Each row is followed by its class. Each block has new classes.
[-16 -13  15 -19 -19   3   3 -24 -17 -12  14   5   4  -3 -22  15 -19  10
 -12  -2 -31   6   5 -13  -7 -19   3  21   6  13   5  17 -16 -13  -2  10
  -9  15 -19   8  11  20   4   7 -29 -14  -4  -8  -8 -23  -8 -21  -1  -7
 -11   7   1   6  -3  -1   6   0  29 -13 -17  -3   5   1   6 -14 -15 -11
   8] | (54)
[  6  -3  -2 -40 -17   2 -25 -47 -11   4  30  18  -8   3   7  14 -20   7
  34 -17  -1   0  -8 -48   6  22 -20 -18  -4   5  14  15   4  -4 -14 -27
   7  -2  15   6  16   2  -4  -7   7   0   0  -2   5   3  15   3 -11 -13
 -12 -17   6  -5   7   9  16  24  14 -11  23   0  -4 -17 -19  -3 -21  -6
  -6] | (44)
[ -7  21  10  17 -21  10   1  14 -16 -11 -10   9  -5 -13 -10   5 -15  26
   5  10  -7  -3   1 -18  -6   8  60  -4  -3  -2  20 -16  -2 -36 -13  12
   4   5   2  18  49  19   5  -6   3   7  -8 -27  24   5 -16 -41  13  -9
  -4  -9  11   7   3   8  28  24   2 -22   4   6  -3   8  21  11 -50   4
   0] | (54)
[-29   2   4 -23 -13  -3  -8 -47 -15 -15 -15   2  20 -15 -32   2 -11  19
  -3  -6  -6   7   1 -25   8 -28  12 -20   4   5   0  -9  -6 -33   3 -20
  13  22   1  12  24  46  30   1   0   9 -51 -15  14 -14  -9 -78   0  -9
  -7  16  -1   7  -2  -7 -15  10   9 -28 -12  -4  -4 -15  13 -10 -62 -15
   6] | (54)
[-12   3  -6 -36  -7 -22 -26 -78 -13   2 -18  16 -10 -10 -30   7 -20  13
  52  -5 -16   4   1 -78 -11   7  -1 -19   6   6   8  12   0 -28  -9   0
  10  10  -1  21  39  38  -8  10   2  -1 -22 -11  19 -11   6 -56 -12 -11
 -18  20   7  12   1   2  -7  34   7 -49 -18  -1  -7 -13   5  -2 -41 -15
 -13] | (44)
[ -3   8  -2 -44 -20 -19 -16 -59 -20  -4 -28  -9   4   0 -34  32 -23  13
  -6   5   2  -5  -1 -72   5  -4  12  -9  -4   3  11   7   5 -11 -15   8
  20  -1   1  24  16  14  -6  -3   8   0   0   3   3 -19 -10 -36  -2  -8
 -23  22   7  -4   5  -5   1  22   8 -40 -28  -1   2 -11 -25  -1 -37  -7
 -14] | (44)
[ -2  -5  -1  -1  -8  -9 -11 -47 -29   7 -12   4   2 -20 -26   1 -42  41
   9  14 -13  14  -1 -65 -16 -78  13   7   8   9   4  -1  -1 -23 -14 -34
   9   5  -7   8  34  24 -20  -2   5 -14 -12  14  20  -9 -10 -49  -2  -9
  -4  16  11 -15 -11 -11  -2  24  10 -34 -23   2   1  15  -5  -5 -44 -10
  -1] | (54)
[-15 -11  -2   7 -20   4  -8 -15 -26 -17  22  -1   3 -15 -20 -22 -11  14
   0  -6 -31  10  -3 -49  -7 -11   2  12   3  10  14  20  -5 -40   8  -6
   2  13 -13  17  36  38  12   7 -12 -10  10  -8  30 -35 -11 -37   4 -24
  -7  -5  38  15 -17  -6   5 -11   4 -32   7  13   1   8   8 -16 -25   0
  12] | (54)
[  4   2  -7   9  -5   3  -1 -14  -9 -26  26   1   2 -11 -11   7  -1  29
  -7  -6 -16   3  -7 -37  -5  14  -2  40   8  14   9   9  -2 -27   1  -6
  -8   0  -7   2  28  15 -10  -5  -4 -23  -6  -6  23   1  -9 -10 -10 -10
  -5 -24  -9  16   0   0  -1  30   8 -24 -15  -3  -1  25  13  -9 -34  -2
   0] | (54)
[-17  -9 -10   1 -23   3  -6 -33  11 -19  22   1  19  -8 -15  24  -8   5
   8   3  -3  -4  14 -11  -6  16   5  -2   2  31   8   6 -16 -23 -15  -7
  17   2  -7  -4  -1  14  24 -18 -29 -23 -13 -29  14 -27  -9 -11  -5 -20
 -11 -38   8  -8  -3  -2   2  34  22  -8   9   1  -9  -7  -5   0 -61 -14
  11] | (54)
[-14  -5  -1  25  -7 -11  11 -15  -8   5  -5  14   8  -9  -7 -14   9  20
  -3  10  -4 -15  -3 -12   3  10   6   2   4  23  -1   7  -2 -24  -6  28
   4  36  -2 -11  -2   0   3  -4  16  -3  14 -27   6 -15   0  -2   7   0
  -4  36   6   9  -2   2  -6   6  10  -9  12   3   1 -13  -4  -4 -39  -3
   0] | (54)
[-13   7  -7  -3 -26 -33 -11 -34 -24 -20 -12  24  10  -2 -24  18 -14  -7
   5   8   1   0   6 -20  -6 -28   7   0  -8  22   4  -7  -6 -10  17  11
  11  -2  -2 -11  14  -1   7 -17  -9  -6  -9 -21  16  -9  -3 -44  -3  -6
 -18 -21  -2 -15   6  -8   5  48   5   4 -19   4  -7 -35  11  12 -47  -2
  -4] | (54)
[-10   0   5 -35  -1   6 -12 -74 -22  -2  -9   9   5  -2 -22   2  -2  15
  16  14  -2   3  -4 -51 -15 -22   3 -10  -1  -5  -1   6   2  -1 -14 -20
   8  -3   1   3  37  20  -1  16  -8 -13   0  15  11  -8  -8 -33 -15  -9
 -11  10  10  -8   5  -1  -5   5   5 -28 -17   0  -4   0   9   2 -25   0
   0] | (54)
[ -3 -13  12 -18 -13   3  -7 -26  -6  -6   0   3  19 -12 -17  10  -9  10
 -11  -4  -5   5   0 -19   4  -8  -3   4  -6  -1   2   1   1   1   0 -20
   0   9  -4   4  11  16  16   7 -15   4 -11  -9   4  -5   5   0  -7  -9
 -10 -13   0 -11   4  -2   9  19   6 -17  -6   0   0   0 -22 -16 -17  -9
 -27] | (54)
[ 25  24  -9  16 -20 -16   1 -41 -10  10 -40  -4 -27  -7  -1  11 -44  22
   8  28  13   0   4 -43   4  29   7  -5   0  26   9   3   6  -6 -13  61
   5  -3   3  23  -1 -11 -25   5  38  -7 -35 -32  29 -13  18 -21  21  -6
  -4   5  -9  -9   0  -3  11  60 -13 -25   9   5 -11   3  -3  11 -78  -7
 -24] | (44)
[-29   2   5   8   2   0  -6 -15 -19 -21   6  -3  25  -5 -13   0 -10  -5
   9   7 -21   1   6 -28  -5 -29   9   1   0  14  12  -5  -1 -24  -2  -3
   5  35 -12   3 -20  21   5   3  -5 -11  -2 -29 -11 -13  -9 -44 -14  -6
  -5   7   1  14  -7  -5   5   9  25   4  -6   3   9 -12  10  -1 -39 -15
  10] | (54)
[-21 -13  -7   0 -23  -4   2  20 -19 -14  10  -3 -10 -24 -13   6 -14  10
  -8   4 -15  -4   7  -6  -5  -6   4   1   3  25   9  28 -11 -30 -12  -3
  -1  15 -11  -1  13   0  24 -13 -22 -35  -3 -23  22 -18  -6 -21  14 -12
  -3  -2  10   9   2  -2   3  14  20 -22 -11   2   6  -3  -6   0 -47  -2
   6] | (54)
[  1 -15  20 -19 -22   0  -7 -33 -19 -13 -41   2  12  -4 -13 -11  -6   5
   9   4   6  -2  -8 -30  -5 -26  19   1  24  16   3   1  -5 -10  -4   7
  15   6 -16  17  -2   6   9  11  -8   2  -6 -22  24 -13  -6 -49  -4   0
  -3  32   1 -10  -1  -4  -8  32  12 -23 -22   7  -5 -10  17 -25 -54  -4
  -4] | (54)
[ -8  -7   3   1  -9 -10   7 -32 -20   3  -5   2   0  -6 -13 -10   6  39
   4 -11  -8  29   0 -19   0   1   5  -9  11   2   8  -5  -3 -14   3  -7
  -1  12   4  10  26  16  13   8 -29  -6   3 -25   2   1  -5 -29 -30 -17
  -3   0  13   2 -10  -3   1  14  10 -34  -8  16  -8   8  10 -10 -31  -8
   4] | (54)
[-17  -7 -15  47  -9   6  -7   5 -23 -31  28  -2   3 -14 -20  27   8 -14
  10 -15 -19  -7   5 -12 -16 -21  -3  21   9  23   6   9  -2 -33  14   0
 -25  10  -7  15  17   5   9  -4 -57  -3   2 -17  34  -5  -9 -22 -15  -5
 -11   8   0  11   0  -5  -2   7  11 -11 -26   5  16  10  16  15 -31   3
  10] | (54)
[ -5   1  13 -68 -10  -7 -30 -49 -13   3   4   2   2 -11 -28   2 -32 -18
   0  -7  -7  -1  10 -61 -10 -26   0   4   1 -11  16  31   0  28 -16 -22
  32   6   7  16   8  12   2  -2   1  -7 -13   2  -1  -2  12 -24 -13  -7
 -25  46   1   7   3   7 -14 -12   8 -23  -6   4   0 -20 -16  17   0 -10
   3] | (44)
[ 10   6  -5 -57 -10 -10 -20 -61   7  20  10   0 -35  -4 -11   6 -33  24
   5   3  17   4 -18 -39  -4  38  -8 -23  -4   5  19  19  -6  -1  -8   5
  32   8   5  -2  -1 -10 -19  -4  20  -1 -21   1  15  17  -1  18   9 -11
 -13   4   2 -13   8  19  17  25  -2 -28  19  -7  -3  -4 -24  -1 -26 -19
 -19] | (44)
[  3 -15   4  -4  13   2  -3 -12 -17 -12  -4  -3  16  -9 -23   7 -15  12
  -9   2 -25   1  -4 -42   4 -25  13  15  -2  34  -2  -4  -2 -21  -1  -3
  -7  15   9   6  31  23  12  18  -5 -12   2 -21  14 -21 -17 -30  26  -9
   3   4   3  -3 -21 -15  -3  17  31 -24 -29  11   5   6   8  59 -27  -2
   4] | (54)
[ -1   0   7 -40 -17 -11 -11 -17 -13  14 -20  13 -18  -1 -22  -3 -24 -21
  15   4   1  -2   3 -52  -1  -4 -11  -8  -2  -3  -1  14   0  -6  -6  40
  12   4   5  19  -3  11   0  -7  27  -1   1  -5   5  -6  18 -32  -3  16
   1  42   6  25   3  -1   0  13   1 -19 -14   1  -7  -4  -7  15 -18   4
 -18] | (44)
[ -5  13 -24 -39 -22  -3 -17 -52 -26  14 -14 -10 -21   2   2  29 -17   1
  12  -6  23 -13   4 -55  -1  30   8 -20   5   1  18  17 -10  -4 -16  23
  12   7   0   5  45   6   0  31  20 -19  -8  -2   2  10  -3 -18   6 -14
  -9  -2   1 -11  15  14 -13  17  12   4  -9  -8  -3  -9 -11   1  -4 -11
 -22] | (44)
[ -3  -6  -4 -23 -13  -2   1 -43 -16  -4  -3   5   1 -14 -10   5  -8  26
  -1  -6  -7   1   6 -36  -9 -10  10  -3  18  22  -4  -2  -2 -36 -17 -18
  12   4  -7   4  33  19   4 -16  -6 -16  -2  -6   0   7 -10 -28   9  11
 -14   3   0  -9  -8  -3   3  15  11 -23 -13 -14  11   0   4   0 -17 -14
   7] | (54)
[-10  16  -6  -9  -4  -7 -10 -25 -17  -9 -14   5   6  -8  -1 -28 -11   1
  15   0  51 -10   7 -20  -5   2   3 -27  -9  -4 -12   5   0   3 -14  17
  16 -13   7   7  10  10 -14  18  23   0  -1   2   3   4 -10 -39 -14  -8
  -6   9  -4  11   2   5  -1  11 -17 -11  10   2  -9 -14  -9  -1 -30  -6
   2] | (44)

Each row is followed by its class. Each block has new classes.
[ 10   4  -5 -31   3  17  -3  -8   3 -14 -17  15  26   1  -4  -4  -6  -1
  -1 -15  -9  -1 -12  -5   2   6   0  -2 -12  -4  -9 -48   7 -21   8  -5
  15  20   0   2  12   5   0  -6   4   5  19   0  -7   0  27 -15 -10   3
 -35  32  -1  17  -4   9   3  -8  -2  -7   1  -1  -3   7  -3   0   0 -14
   4] | V
[ 18  13  -4 -20   8  16  -6  -5   3 -11  -8  22  27  -4   3  -5   7  -1
  -6 -16  -7   6 -17   1   4   8  -5   3  -9 -10   2  -2  25 -27  24  -6
  15  20  -4   1  16  -5 -16  -3   2  -3  22 -14   4  -1  38  -9 -25   4
 -43  59   6  20  -1   1   7 -12   2  -6  -4  -9   5  10  -5   0  -8 -12
  -9] | V
[ 25  14  -1 -13   5  18  10  -9   1 -23 -12   4  33  -5   5  -8   6   3
  -6  -5   0 -12 -11  -4   6   4  -5  -4 -31 -11  -4 -16   2 -24  20  -9
  18  20 -21   2   6  -4  -5  -9  -5   3  15   1   7   1  36 -11 -25   7
 -42  57  -1  18   1  -5   6  -5   5   3  -2   4  -5   8  -7   3   8  -7
  -5] | V
[ 28  13 -11 -24   3  15   4  -3  10 -17  -6  -1  24  -5   0   3  -5  -1
  -4 -13  -2   4  -8  -7  -2   5  -3  -3 -21  -4   1 -47   4 -14  -6   0
  13  17   3   4   4   3   6 -11   9  -3  11  -7  -3 -11  14  -5 -13   1
 -24  23  -5  14  -3   0   2  -3  -4   3   3  -1  -1   6  -7   0 -10  -9
   6] | V
[ -4 -10   7 -25   1 -23  -2 -10 -20  -1  -2  11  -1   6  -1 -38  -2   3
  -6   3  -4   0   6  -8   3  16   4   3  11   7   1 -14   4  21  -2   1
  -2  -9 -13 -11  -1   2   0   0  -5  -7   6   2  -4  13   8  -2  16   0
  24 -11  -7  16  -6  26  -6  17   0   0  10  21 -10   6  -4 -17  11   4
  -1] | V
[-23  -9  -1  26  -1 -13  -1   6  -9   9   9  -9 -30  -3   5  -6  -3  -1
   3  21  11 -10  15   4   1 -10   2  -2  12   4   2  62  -8  23  -8  14
 -12 -14   6  -2 -10   3  -4   9  -4  -6 -11   1  -2   3 -22  17  12  -4
  44 -34   7 -23   2  -4  -9  -2  -1  -9   1   1   2  -4   8   7   1   9
  -4] | P
[  2  20  -2  16   3  18   5  -6  25  -1   8 -17  -2  -4   0  38   3  -1
   8  -6  -6  -4   5   0   2  -5   4   1 -13   6   0   0  -6 -14  -7  -1
  -1   1  15   6   6   4   3   3   2  -2  -3   0   9  -3 -14   5  -7   2
 -16   1  13  -8   7 -18   6 -13  -9   6 -17 -23   7  -2   2  21 -15  -5
   8] | M
[ 15   9  -5 -17   4  16  -3  -3   1 -11  -9   7  22   3  -3  10   3   1
  -4 -15   7   0 -11  -1   8   3   2   0 -17   5  -2 -42   9 -18   7  -3
   9   9  16   7  10  -3   1  -7   9   5  13  -7   5   0  22 -14 -21   3
 -30  46  -7  16 -11  -3   5   7   4   2   1  -2  -3  12 -13   6  -7  -9
   1] | V
[ -4 -11 -23  -8  10 -16  -4 -13 -29   6  -7  25  26 -14  -2 -58 -10   0
 -10  -2   4  -2  -6   8  10  15  -8  -1   8   0   4  50  17   9  27  -5
   4   3 -18  -7  18   2 -51  -2 -13  -9  18   2   4  13  34   1  -3   5
  -4  36   4  20  -1  18   1   5  15  -5   6  11  -4   5   5 -14  -1  -2
 -24] | V
[ 23  14  -4  -1  10  26  -3  -7   6  -1  -3  27  39 -12  -6  -8  -7   5
  -5 -26  -1  -4 -11   4   7   5 -11 -12  -9  -4   1  14  11 -21  29  -5
  19  23   1   3  27   0 -15  -3  -3   3  20  -6   7   1  47  -7 -33   6
 -57  62   7  29   7  -7  15 -18  12  -8 -11 -13  -5   2  -2   8   0 -16
 -20] | V
[ 21  11  -4 -20   9   9   0  -9   6 -13 -10  15  26   0  -1  -1  -1   6
  -8 -16  -5   0  -6  -5  -3   1   4  -8 -12  -8  -2 -40   4 -26  11  -1
   7  15  -7   4  13  -1  -4  -6   4   8  13  -7  -1   1  33 -13  -9   2
 -30  38  -5  21  -3   4   7  -1  -3   2   0   6  -3   0  -3  -2   3 -19
  -3] | V
[ -3  -8   5 -10  -5 -22  -2 -15 -23   3  -6  27  -2  -5   1 -39  -2   3
 -10   0   5  -6 -11  -2   4  14  -8   1  12  -2   4  29  11  16  13  -5
   2  -3 -15  -9  -2  -3 -13  -6 -12  -2   0   5  -2  23  26  -5 -19   1
  15   2  -3  15  -5  20  -6   7  10  -4  11  16  -7   6  16 -27   6   1
 -13] | V
[-15 -12   7  29   4 -13  -8   6 -10  14  14   0 -23 -14  -2 -13  -5   3
   6  11   6  -8  10  12   4  -4 -10  -1  34   9   8  62  -4  23   0   3
 -11 -22   6  -3  -2   1  -6  13  -8  -6  -8  15  -6  11  -9   6  13  -1
  21 -21 -16 -14  -1  -1  -4  -4   5  -4   5  -9   1  -4   8   0  -4  11
 -12] | P
[ 10  11   2 -21   3  11  -4  -9   5 -12  -6  12  32   3  -2  -7  -1  13
  -9 -18   1  -1 -14  -2  -2  10  -7   2  -6  -9  -4 -31   5 -25   3  -5
  13  21  -4 -13  12   2  -5  -7   7  -5  13  -6   1   1  28 -13 -15   8
 -38  48  -3  22   1 -11   0  -6   1   0   5   2  -9   6  -7  -3   2  62
  -5] | V
[ 16  15  -1 -15   3  19  -6  -6   2 -13  -3  25  32  -9  -4 -11   3   4
  -5 -19   2 -11 -13   1  14   6  -8  -2  -6  -3   2  -6  12 -20  27 -14
  11  12 -11   6  22   6  -8  -7   2   1  20  -9   6   1  40 -17 -18 -10
 -40  55   4  24   3  -4   8  -5  -1  -2  -4  -2  -7   5  -4   5  -4 -14
 -12] | V
[  3  15  -2  33   0   9   1  11  20  14  13   2  16 -16   1  23   7   4
  10 -16  10  -6   4  12  16  -3  -1  -7 -13  -4   9  62   1 -12  21  -4
   0   9  27   6  14   6  -8  10  -5   0  -4   8  11   0  11   6 -31   2
 -35  43  22   2   3 -31  11 -25   7   1 -17 -34   6  -3  10  20 -14  -1
 -15] | M
[ -5  22  -1  29  -7  21  -5  11  18  13  14  -1  15  -7  -1  39  11   6
   8  -8   3  -7   2  11   9 -11   2  -3  -2  -6   3  43  -6 -18  16  -2
   3   6  25  13   5  -2   0   1  -1   3  -5   0  26  -6   1   1 -30  13
 -29  34  17  -4   4 -27  14 -23   3  -1 -21 -35   1  -5   9  20 -11  -3
  -5] | M
